Here is a tiny trained network, its code and every weight. The questions are about switching its units off for an input and a class, where a switched-off unit gives its printed mean instead of its output.

import numpy as np


def w(rows, s, z=0):
    codes = np.array(rows[::2]) - 128.0
    scale = np.full(codes.shape[1], s)
    scale[-1] = z or s
    return codes * scale


def f(y):
    return np.maximum(y, 0)


def log_softmax(a):
    a = a - a.max(-1, keepdims=True)
    return a - np.log(np.exp(a).sum(-1, keepdims=True))


def net(x, mask):
    res = np.array(x, float).reshape(1, 7) / 4 @ E
    y = f(res @ A[0][:, :-1].T + A[0][:, -1])
    res = res + np.where(mask, y, B[0][:, -1]) @ B[0][:, :-1]
    return log_softmax(res[-1] @ U[:, :-1].T + U[:, -1])


A, B = {}, {}
E = w([
[61,94,131,2,228,44,247],'x0',
[114,138,117,132,139,128,119],'x1',
[111,61,158,141,68,86,168],'x2',
[159,122,137,121,136,127,117],'x3',
[96,54,239,220,253,220,184],'x4',
[111,114,130,129,125,120,119],'x5',
[148,85,140,133,118,104,129],'x6',
],0.0073)
A[0] = w([
[141,134,93,94,103,111,120,91],'n0',
[127,111,161,141,163,143,141,75],'n1',
[128,144,189,133,160,162,149,71],'n2',
[145,139,146,186,57,174,74,191],'n3',
[118,115,146,125,144,158,129,68],'n4',
[139,136,93,72,91,112,115,93],'n5',
[142,127,125,175,84,161,92,153],'n6',
[120,119,136,80,153,117,146,161],'n7',
[151,131,137,119,112,157,140,195],'n8',
[124,77,167,149,194,194,175,77],'n9',
[125,131,127,84,103,124,107,75],'n10',
[116,124,128,107,119,126,99,88],'n11',
[125,125,138,85,152,114,152,163],'n12',
[102,116,132,9,203,79,198,149],'n13',
[149,155,70,39,65,93,114,78],'n14',
[114,104,136,124,114,134,93,251],'n15',
[88,127,141,138,119,111,153,166],'n16',
],0.014,0.0022)
B[0] = w([
[109,124,150,151,159,90,120,166],'n0',
[81,154,126,150,166,104,158,160],'n1',
[106,122,122,145,122,38,125,165],'n2',
[176,139,100,63,106,217,114,188],'n3',
[123,115,153,123,158,99,136,146],'n4',
[89,120,153,152,162,76,142,179],'n5',
[151,124,95,88,77,175,145,169],'n6',
[160,160,101,133,121,162,118,171],'n7',
[130,115,132,92,87,105,152,139],'n8',
[73,128,156,167,174,22,125,200],'n9',
[121,82,131,133,165,95,134,153],'n10',
[138,98,132,166,128,123,148,138],'n11',
[154,103,107,124,128,182,123,170],'n12',
[199,124,103,80,25,250,102,250],'n13',
[63,135,173,190,200,55,151,217],'n14',
[155,101,136,139,121,146,138,145],'n15',
[151,183,101,116,147,112,102,149],'n16',
],0.013,0.019)
U = w([
[211,97,70,79,7,247,128,247],'0',
[38,92,220,216,154,2,177,9],'1',
],0.0079,0.0015)

Each question gives the input, the list of numbers given to net, and the class t.
The units are the neurons (one row each of A and B). Each row of codes is followed by its name. A weight is (code - 128) times the scale printed after its matrix; where a second scale follows, it is the last column's (A, B and U).
mask holds one flag per neuron, in row order. A switched-off neuron (its flag False) gives its mean, the last column of its row in B, instead of its output. The means were averaged over made-up inputs and are rounded, as every weight is.
A unit's drop is (log p(t) with every unit on - log p(t) with that unit switched off) / (log p(t) with every unit on - log p(t) with every unit switched off).
k most important neurons: the k neurons with the biggest drops, biggest first
drop of u: that unit's drop, to one decimal
input [7,-1,6,8,-8,-2,8], class 1: most important neuron -> [n14]
input [8,4,3,-1,8,8,4], class 0: 2 most important neurons -> [n13, n14]
input [5,1,7,-4,4,-3,6], class 0: 2 most important neurons -> [n13, n14]
input [6,-6,-4,5,-7,1,-6], class 1: 4 most important neurons -> [n14, n5, n3, n0]
input [-4,7,1,5,-6,2,-1], class 1: 2 most important neurons -> [n13, n14]
input [4,4,6,-2,4,-6,-6], class 0: 3 most important neurons -> [n13, n14, n5]
input [-6,1,-4,7,-8,-7,1], class 1: 2 most important neurons -> [n14, n13]
input [6,-5,-7,4,-8,1,5], class 1: 2 most important neurons -> [n14, n5]
input [-4,-7,2,3,-7,-1,-7], class 1: 2 most important neurons -> [n14, n13]
input [6,-4,-8,1,4,-6,2], class 0: drop of n13 -> 6.0
input [3,-4,8,-1,2,5,5], class 0: drop of n14 -> 0.3
input [-1,-1,8,5,-4,8,0], class 1: drop of n13 -> 0.4
